Here is a tiny trained network, its code and every weight. The questions are about switching its units off for an input and a target symbol, where a switched-off unit gives its printed mean instead of its output.

import numpy as np


def w(rows, s, z=0):
    codes = np.array(rows[::2]) - 128.0
    scale = np.full(codes.shape[1], s)
    scale[-1] = z or s
    return codes * scale


def norm(h):
    return h / np.sqrt((h * h).mean(-1, keepdims=True) + 1e-5)


def f(y):
    return np.maximum(y, 0)


def softmax(a):
    e = np.exp(a - a.max(-1, keepdims=True))
    return e / e.sum(-1, keepdims=True)


def log_softmax(a):
    a = a - a.max(-1, keepdims=True)
    return a - np.log(np.exp(a).sum(-1, keepdims=True))


def net(x, mask):
    ids = ['αβδεθλμξσω'.index(c) for c in x.split()]
    T = len(ids)
    res = E[ids] + P[:T]
    r = norm(res)
    for j in range(2):
        rows = slice(2 * j, 2 * j + 2)
        q, k, v = (r @ M[0][rows].T for M in (Q, K, V))
        z = softmax(np.where(np.tri(T) > 0, q @ k.T / 2**0.5, -1e9)) @ v
        o = O[0][rows]
        res = res + np.where(mask[j], z, o[:, -1]) @ o[:, :-1]
    y = f(norm(res) @ A[0][:, :-1].T + A[0][:, -1])
    res = res + np.where(mask[2:18], y, B[0][:, -1]) @ B[0][:, :-1]
    return log_softmax(norm(res)[-1] @ U[:, :-1].T + U[:, -1])


Q, K, V, O, A, B = {}, {}, {}, {}, {}, {}
E = w([
[153,148,89,101],'α',
[55,199,109,164],'β',
[152,147,84,98],'δ',
[191,79,136,86],'ε',
[125,76,120,198],'θ',
[139,148,98,96],'λ',
[36,41,91,126],'μ',
[254,109,162,160],'ξ',
[236,192,205,84],'σ',
[170,157,149,180],'ω',
],0.021)
P = w([
[185,93,1,107],'0',
[168,82,81,121],'1',
[133,97,95,133],'2',
[124,109,122,98],'3',
[115,113,124,76],'4',
[96,116,164,68],'5',
[86,106,169,55],'6',
[103,103,162,46],'7',
[98,111,158,47],'8',
],0.0056)
Q[0] = w([
[119,179,189,89],'H0',
[220,183,114,15],'H0',
[93,89,133,147],'H1',
[253,95,130,72],'H1',
],0.011)
K[0] = w([
[217,129,52,14],'H0',
[76,99,92,109],'H0',
[5,2,39,97],'H1',
[102,164,221,137],'H1',
],0.0074)
V[0] = w([
[23,103,59,107],'H0',
[148,214,184,104],'H0',
[129,133,118,188],'H1',
[157,164,254,185],'H1',
],0.0071)
O[0] = w([
[99,91,254,118,205],'H0',
[210,133,64,192,1],'H0',
[167,212,204,192,133],'H1',
[82,131,107,230,14],'H1',
],0.0058,0.0024)
A[0] = w([
[172,142,150,160,71],'N0',
[114,149,195,115,108],'N1',
[100,124,175,93,107],'N2',
[150,92,219,164,104],'N3',
[161,181,164,161,254],'N4',
[169,167,143,87,89],'N5',
[121,123,156,111,55],'N6',
[139,102,147,207,123],'N7',
[130,189,102,89,166],'N8',
[96,250,139,166,205],'N9',
[135,77,66,89,171],'N10',
[189,224,98,182,63],'N11',
[57,80,148,196,137],'N12',
[122,141,178,77,49],'N13',
[200,189,139,167,79],'N14',
[177,72,111,179,191],'N15',
],0.014,0.0066)
B[0] = w([
[177,156,151,82,158],'N0',
[85,85,128,178,174],'N1',
[150,140,165,126,190],'N2',
[139,168,78,189,192],'N3',
[162,77,11,77,241],'N4',
[134,77,100,61,177],'N5',
[118,128,156,144,134],'N6',
[64,229,169,125,177],'N7',
[1,166,83,111,216],'N8',
[60,26,17,221,251],'N9',
[139,192,173,218,255],'N10',
[77,77,187,139,190],'N11',
[134,154,146,70,207],'N12',
[100,124,155,135,169],'N13',
[132,99,165,82,187],'N14',
[90,167,170,156,218],'N15',
],0.0088,0.0068)
U = w([
[103,61,212,79,114],'α',
[193,50,81,58,102],'β',
[139,59,108,246,176],'δ',
[160,160,105,102,75],'ε',
[149,154,124,100,149],'θ',
[158,130,140,121,123],'λ',
[106,192,196,226,94],'μ',
[163,157,106,114,73],'ξ',
[131,126,158,149,109],'σ',
[227,154,123,140,254],'ω',
],0.013,0.0057)

Each question gives the input, a string of symbols that net reads in full, and the target symbol t.
The units are the heads (2 rows each of Q, K, V and O) and the neurons (one row each of A and B). Each row of codes is followed by its name. A weight is (code - 128) times the scale printed after its matrix; where a second scale follows, it is the last column's (O, A, B and U).
mask holds one flag per unit, heads first, then neurons. A switched-off unit (its flag False) gives its mean, the last column of its rows in O or B, instead of its output. The means were averaged over made-up inputs and are rounded, as every weight is.
A unit's drop is (log p(t) with every unit on - log p(t) with that unit switched off) / (log p(t) with every unit on - log p(t) with every unit switched off).
The circuit of an input: a set's keep is (log p(t) with only the set's units on - log p(t) with every unit switched off) / (log p(t) with every unit on - log p(t) with every unit switched off). Starting from the 12 units with the biggest drops (on a tie, the unit counted first), units are removed one at a time, each time the one whose removal leaves the highest keep (on an exact tie, the one counted first), for as long as the keep stays at least 0.8.
circuit, biggest first: the units of the circuit, biggest drop first
most important unit: the unit with the biggest drop
top k neurons: the k neurons with the biggest drops, biggest first
heads that matter: for each layer, one digit per head in row order, 1 if its drop is at least 0.15 and else 0, layers parted by /
drop of u: that unit's drop, to one decimal
input ω ε σ ε α ω ε δ, target δ: heads that matter -> 11
input μ μ μ ε, target α: heads that matter -> 10
input β β σ ω δ β α ε, target ω: top 2 neurons -> (N9; N8)
input σ β β β ε α β δ θ, target μ: heads that matter -> 00
input θ β ε σ λ σ α α, target μ: circuit, biggest first -> (N10; N4)
input ε ε β α ε α ω δ, target δ: heads that matter -> 01
input θ ω β λ, target δ: top neuron -> (N9)
input ε ε σ ε ε, target μ: top 2 neurons -> (N10; N4)
input μ λ ω ε α, target δ: top 2 neurons -> (N9; N1)
input β ω μ α, target δ: circuit, biggest first -> (H1; N9)
input μ σ μ, target μ: circuit, biggest first -> (N10; N4; N9)
input μ β σ σ μ, target μ: top 4 neurons -> (N10; N4; N9; N5)
input ε σ ξ μ ξ β σ α, target μ: circuit, biggest first -> (N4; N10)
input β β δ σ μ μ δ, target α: circuit, biggest first -> (H0)
input σ σ λ, target μ: heads that matter -> 01
input μ θ σ β, target δ: heads that matter -> 00
input ε μ ω ε, target δ: drop of N7 -> 0.4
input ε α β μ ξ μ μ α, target α: drop of H0 -> 1.0
input μ μ ε, target α: drop of N6 -> 0.0
input α ω β ε ω μ ω ε, target δ: drop of H1 -> 1.1
input β ε β λ δ θ μ μ θ, target μ: most important unit -> N3
